Below are the code and all the weights of a small trained network. Each question names an input and a class and asks about switching units off, where a switched-off unit gives its printed mean instead of its output.

import numpy as np


def w(rows, s, z=0):
    codes = np.array(rows[::2]) - 128.0
    scale = np.full(codes.shape[1], s)
    scale[-1] = z or s
    return codes * scale


def norm(h):
    return h / np.sqrt((h * h).mean(-1, keepdims=True) + 1e-5)


def f(y):
    return np.maximum(y, 0)


def log_softmax(a):
    a = a - a.max(-1, keepdims=True)
    return a - np.log(np.exp(a).sum(-1, keepdims=True))


def net(x, mask):
    res = np.array(x, float).reshape(1, 7) / 4 @ E
    u = 0
    for l in range(2):
        y = f(norm(res) @ A[l][:, :-1].T + A[l][:, -1])
        res = res + np.where(mask[u : u + 3], y, B[l][:, -1]) @ B[l][:, :-1]
        u += 3
    return log_softmax(norm(res)[-1] @ U[:, :-1].T + U[:, -1])


A, B = {}, {}
E = w([
[132,123,135,125],'x0',
[135,118,142,123],'x1',
[128,128,131,128],'x2',
[119,137,111,134],'x3',
[110,151,186,243],'x4',
[124,129,123,129],'x5',
[1,85,133,104],'x6',
],0.0075)
A[0] = w([
[169,121,32,194,190],'0.n1',
[125,174,113,1,225],'0.n2',
[12,39,117,32,1],'0.n3',
],0.0061,0.0053)
B[0] = w([
[207,84,216,45,195],'0.n1',
[205,87,1,38,253],'0.n2',
[39,151,39,43,195],'0.n3',
],0.0058,0.0059)
A[1] = w([
[36,117,143,97,252],'1.n1',
[167,159,203,183,73],'1.n2',
[11,122,131,202,38],'1.n3',
],0.011,0.0034)
B[1] = w([
[1,86,146,188,254],'1.n1',
[99,235,90,132,215],'1.n2',
[188,56,222,154,214],'1.n3',
],0.0081,0.0059)
U = w([
[233,111,52,47,252],'0',
[195,250,147,173,75],'1',
[33,68,31,44,17],'2',
[66,74,189,194,118],'3',
],0.018,0.0021)

Each question gives the input, the list of numbers given to net, and the class t.
The units are the neurons (one row each of A and B). Each row of codes is followed by its name. A weight is (code - 128) times the scale printed after its matrix; where a second scale follows, it is the last column's (A, B and U).
mask holds one flag per neuron, layer by layer. A switched-off neuron (its flag False) gives its mean, the last column of its row in B, instead of its output. The means were averaged over made-up inputs and are rounded, as every weight is.
A unit's drop is (log p(t) with every unit on - log p(t) with that unit switched off) / (log p(t) with every unit on - log p(t) with every unit switched off).
The circuit of an input: a set's keep is (log p(t) with only the set's units on - log p(t) with every unit switched off) / (log p(t) with every unit on - log p(t) with every unit switched off). Starting from all 6 units, units are removed one at a time, each time the one whose removal leaves the highest keep (on an exact tie, the one counted first), for as long as the keep stays at least 0.8.
circuit, biggest first: the units of the circuit, biggest drop first
top k neurons: the k neurons with the biggest drops, biggest first
k most important neurons of layer l: the k neurons of layer l with the biggest drops, biggest first
drop when u is switched off: that unit's drop, to one decimal
input [7,-3,-4,-2,-1,-3,-1], class 0: circuit, biggest first -> (1.n1)
input [5,-6,-7,-1,1,3,-2], class 1: top 3 neurons -> (0.n2, 0.n3, 1.n2)
input [6,6,6,-8,8,-8,-1], class 1: top 2 neurons -> (1.n2, 1.n1)
input [5,-3,8,4,3,7,0], class 1: circuit, biggest first -> (0.n3, 0.n2, 1.n2)
input [-2,-8,-1,-2,2,-5,8], class 3: top 2 neurons -> (1.n3, 0.n2)
input [-3,6,3,4,-4,1,0], class 0: top 2 neurons -> (0.n2, 1.n1)
input [1,-1,3,-8,1,-4,7], class 3: 2 most important neurons of layer 1 -> (1.n1, 1.n3)
input [-3,3,6,-4,1,-4,3], class 3: 2 most important neurons of layer 0 -> (0.n2, 0.n1)
input [6,7,1,-4,7,4,0], class 1: top 3 neurons -> (1.n2, 1.n1, 0.n3)
input [0,7,-2,3,8,-5,-1], class 1: top 2 neurons -> (1.n2, 1.n1)
input [4,4,-4,8,2,5,0], class 1: top 2 neurons -> (0.n2, 0.n3)
input [5,4,-8,-1,3,-8,-2], class 1: drop when 0.n2 is switched off -> 0.1
input [3,-5,0,8,7,2,-1], class 1: drop when 1.n1 is switched off -> 0.2
input [0,2,-2,-3,3,0,-2], class 1: drop when 0.n2 is switched off -> 0.1
input [4,2,-1,-4,2,-3,-1], class 1: drop when 1.n1 is switched off -> 0.0
input [-6,-6,-8,0,3,7,8], class 3: top neuron -> (1.n3)
